Each row has a name. Each piece below is followed by the name of the row it came from, unless a question asks for something else. Each question is about the rows just above it. Places in a row count from 1.

lisof: [-14  24  51  -8   2 -30  11  18 -11   8  10  13   8  -8  12  18 -12  14
 -16  -3 -21  26  26 -11   3  -3  26   7 -17 -30  10  17  -6   6  17  -6
  11   1   9 -17   4  -6  -2   8   4   6   5  -1  -9 -17]
molab: [ -9  -2  -2  -2  13   8   6   8  -2   1   2  -2  -9   5   4 -10   4 -14
   6  11   6 -10  -5   5  11   1   5   6  -1  10   4  -5  -2   0 -12   5
  -8   3   4   4   7  -2  13  -9   5  -5  -1   1  -6  -1]
ruvi: [-10   5  12   4 -20  -8  -1  -2  -3  10  -7  -7   8   7 -12   7  -3   0
   0  -3   3  -2  15  -2  -2  -4  -2   3   0  -3  -2  -4  -1   5 -10  -3
   2  19  11  -5 -11  -9 -13  -5 -11  -3  -7 -17  -1   0]
pifar: [-11  18  38  -5   3 -27   9  14  -9   1   7  12   8  -9  14  15 -11  12
 -14  -5 -19  22  22 -10   0   0  22   5 -14 -25  10  14  -8   4  18  -5
   8  -3   5 -11   4  -3   0   8   3   4   9   2  -8 -14]
vil: [ -7   1   4  -5 -13   5   1  -8  -4  25  -2  -2  10   6  -3  17  10 -10
   2   2  -5  10   9 -10  -9  -2   0   3   2   1 -12  -2  -9   6 -11  -2
  -3   8  11 -10  -3   7  -3 -13  -6  -5  -7  -3   5   2]
suvus: [ -6   4  11  -1 -16 -19  -5   1  -1 -34 -12 -10   2   3 -11  -8 -16   7
   1  -7   7 -15  14   7   2  -2  -6  -1   1   0   9  -7   0   0  -4  -3
   1  21   3   7 -14 -18 -16   4 -11  -6   0 -20  -7   1]
rizu: [ -9   6  14  -2 -20 -13  -2  -1  -2  -6  -9  -9   6   7 -13   2  -8   3
   0  -4   5  -7  15   1   0  -4  -3   2   0  -3   1  -5   0   4  -8  -3
   2  21  10  -1 -13 -13 -15  -2 -12  -3  -6 -20  -4   0]
q: [  8  10  13   8  -8  12  18 -12  14 -16  -3 -21]  lisof
How many entries does [ -9  -2  -2  -2  13   8   6   8  -2   1   2  -2  -9   5   4 -10   4 -14
   6  11   6] have?  21
key -> tag
[-18] -> q525
[-14] -> q389
[2] -> q944
[-17] -> q714
[-16] -> q798
The tag of lisof, keyed by place 29:  q714
Where do [-17  -1] appear?  ruvi
How many entries does [-10   5  12   4] have?  4
Where do [ -9  -2  -2  -2  13   8   6   8  -2   1   2  -2  -9   5   4 -10   4 -14
   6  11   6 -10  -5   5  11   1   5   6  -1  10   4  -5  -2   0 -12   5
  -8   3   4   4   7  -2  13  -9   5  -5  -1   1  -6  -1] appear?  molab

rigip: [-17  16  20 -29 -36   3 -21 -40]
dume: [ 27 -31   2  15  27  39  -4  28]
Fazaz: [ 22 -25  -3  15  27  40  -1  28]
Kese: [ -6   2 -56  -2 -14 -23  21 -16]
Rinu: [  1  25   9   6 -10  50  -3   5]
vena: [ 43 -52  33   1   8  19 -23   6]
zif: [ 15 -22 -29  -9 -24 -41   5 -28]
gek: [-22  25 -10  -3   5  50   6   9]
The row with [-24 -41] is  zif
Count the entries of [-22  25 -10  -3   5  50]:  6
Where do [ 25 -10  -3   5  50   6   9] appear?  gek

zuzik: [ 19   9 -11  20  22  -3]
gog: [-35  17   9  37 -52  -4]
budo: [ 28  29  23  20 -16 -27]
gub: [-38   2  31  -1  40  18]
zos: [  7 -42 -41 -61 -23   3]
dit: [ 21  -5 -31  26  12   0]
muk: [ 25  -2 -24  29  30  -2]
Forid: [ 19   9 -11  20  22  35]
kise: [  9  28  29  23  20 -14]
vomi: [ 31  -9 -18  35  35 -21]
key -> tag
[8] -> q438
[-4] -> q838
[23] -> q872
[-3] -> q958
[9] -> q371
[31] -> q852
Look up the entry of gog at place 3 in the table:  q371
q: [ 28  29  23  20 -14]  kise
q: [ 31  -9 -18  35  35 -21]  vomi
Number of entries in [ 21  -5 -31  26  12   0]:  6

foruv: [ 19 -18   3 -22  19  -8 -11  24  21  18 -20   1 -14  -4  -4  20 -13 -13
 -11   3  -3   7 -17 -10  14  23   4 -14 -16  18  -1  16   1 -20 -18   3
 -16   0]
Dul: [-14  15   5 -47  -9 -38  10 -13 -13   5 -30   0  16   3 -13 -17 -34  10
 -30  11  -8 -25  -6   7  -9  -7   8  11 -30  -4  12 -12   3 -40 -30   9
 -33   2]
zogiv: [ 20   6  -5 -36  20 -18   5  21  23  14 -24  -7   8   9 -14  17 -25   5
 -16  -4 -14   7  -7   2  16  23  -7  11 -14  24  -6  13 -11 -13 -15 -11
 -15  -6]
Nofas: [ 20   6  -5 -36  20 -18   5  21  23  14 -24  -7   8   9 -14  17 -25   5
 -16  -4 -14   7  -7   2  16  23  -7   6 -26  21  -4  13  -5 -32 -28  -5
 -33  -5]
rikug: [ 11 -17   6 -28  11 -14  -9  14  13  12 -27   8 -13  -3   1  11 -20 -14
 -16  11   0  -1 -20 -12   9  14   9 -13 -23  11   3   9   6 -27 -24   9
 -24   2]
Table of tags by key:
[-20] -> q235
[-19] -> q579
[12] -> q762
[11] -> q187
[-14] -> q468
[-15] -> q104
Look up the entry of foruv at place 28 in the table:  q468
Number of entries in [ 20   6  -5 -36  20 -18   5  21  23  14 -24  -7   8   9 -14  17 -25   5
 -16  -4 -14   7  -7]:  23
How many entries does [-14  15   5 -47  -9 -38  10 -13 -13   5 -30   0  16   3 -13 -17 -34  10] have?  18
Number of entries in [ 11 -17   6 -28  11 -14  -9  14  13]:  9

nis: [  1 -41  -5 -41   9  41 -22 -12 -21   0  -3 -19  16 -14 -42  27   6 -10
  53  19   3  -8  -9 -11 -38  14 -21 -13  -5 -15 -27  47 -20  11]
remu: [  8 -31   0 -12   3   4 -16  25   3  15   3 -14  12  -3  -5   5  16  -3
  16  12  -7 -13 -15   0 -19  -1 -31   6 -23 -14  -7   2  -2   2]
Luvu: [ -1   3   2 -15   3  14   6 -14 -15 -10  -6  -3   1  -8 -14   3  -6   4
  14   4   2   4   4  -6  -5   6   8 -10  10  -4  -6  14  -6  11]
vugor: [  4 -60 -10 -20   5  23 -42  16   3  24   9 -19  19  -1 -25  28  22 -20
  40  18  -1 -19 -21  -2 -39   7 -48   6 -29 -13 -23  31 -14  -8]
pogeg: [ -3 -23  -9   5  -1   5 -24   1  10  13  10  -1   4   8  -6  15   7 -16
   8   1   4  -6  -6   3 -11   2 -18   6 -10   6  -8  13  -6 -16]
vipob: [ -6 -15  -7 -10   2  20 -14 -20  -7  -2   2  -2   2  -1 -20  17  -2 -11
  20   3   8   0   1  -5 -13   9  -2  -7   6   3 -13  29 -11  -4]
Kub: [ -4  25   3   2  -1   1  17 -20  -9 -15  -6   8  -8  -2   0  -6 -13   7
  -8  -6   4  11  11  -3  12   2  26  -9  20   6   5   0   1   6]
Zafe: [ 13 -52   1 -36  10  22 -23  30  -9  17  -1 -28  23 -14 -25  14  23  -4
  44  24 -10 -20 -22  -5 -41   3 -46   2 -31 -29 -19  19 -10  13]
Pugab: [ 11 -27   5 -33   9  17  -4  19 -15   4  -8 -21  15 -16 -19   4  12   5
  32  18  -9 -11 -13  -6 -26   2 -24  -5 -16 -25 -12  11  -6  20]
bival: [ -2 -38  -8 -30   7  36 -25 -16 -14   2   1 -14  12  -7 -37  28   5 -15
  45  14   6  -6  -7  -9 -33  14 -19 -10  -3  -8 -25  46 -19   3]
Lumu: [  9  -8   6  -9   3  -3   3  23  -2   5  -3 -10   7  -7   3  -7   9   7
   4   8  -9  -7  -8   1  -6  -5 -14   3 -14 -14   2 -12   4  10]
roto: [-11  52   0  31  -8 -19  26 -29   5 -19  -1  26 -21  10  21 -15 -23   6
 -40 -22   9  20  22   4  38  -2  46  -4  32  25  18 -17   9  -7]
Count the entries of [  4 -60 -10 -20   5  23 -42  16   3  24   9 -19  19  -1 -25  28  22 -20
  40  18  -1 -19 -21  -2 -39   7 -48   6 -29 -13 -23  31 -14  -8]:  34
key -> tag
[-14] -> q163
[6] -> q30
[-3] -> q41
[-7] -> q190
[5] -> q507
[-2] -> q424
[-15] -> q998
Join remu by its entry at place 12:  q163

Bitis: [ 13  -5  -3  37 -20   9  10  16  32  -5  21  -5  -8  17  15  -9  44   9
  27  42  16  -9]
duzur: [  8   3   5  10  -6  18 -15  21  15   1  15   4  -4   7 -17  -9   9 -11
  23  20  24  -1]
Didu: [  0 -17  -5  13 -13  17  17  13   7  -6  15  -1  -8  -8 -22 -15  17 -16
  15  32  23 -13]
num: [-13 -20  20  20   8  39 -20  14   2 -23   6  12  21  -4 -23 -10  47  12
  35  28  25   6]
rud: [  0 -14   9  12   6  33  -4  17  32  -2  -2 -13   4  -8 -11  -8  31  -2
  39  25   8 -10]
Sar: [  8   3   5  10  -6  18 -15  21  15   1  15   4  -8  23   8 -24  32  -5
  10   4  20   2]
tamev: [ 15 -22  -5  18 -15  37  -7   7   9  20   2 -12  17  20 -21 -24  29   5
  12  19  -2  -1]
roz: [  7 -14   2  28 -26  20  11   4  -1   0 -10   1  -8  22 -10  -7  33  17
  22  12  -5  13]
Count the entries of [  0 -17  -5  13 -13  17  17]:  7
q: [ 15   1  15   4  -8  23   8 -24]  Sar

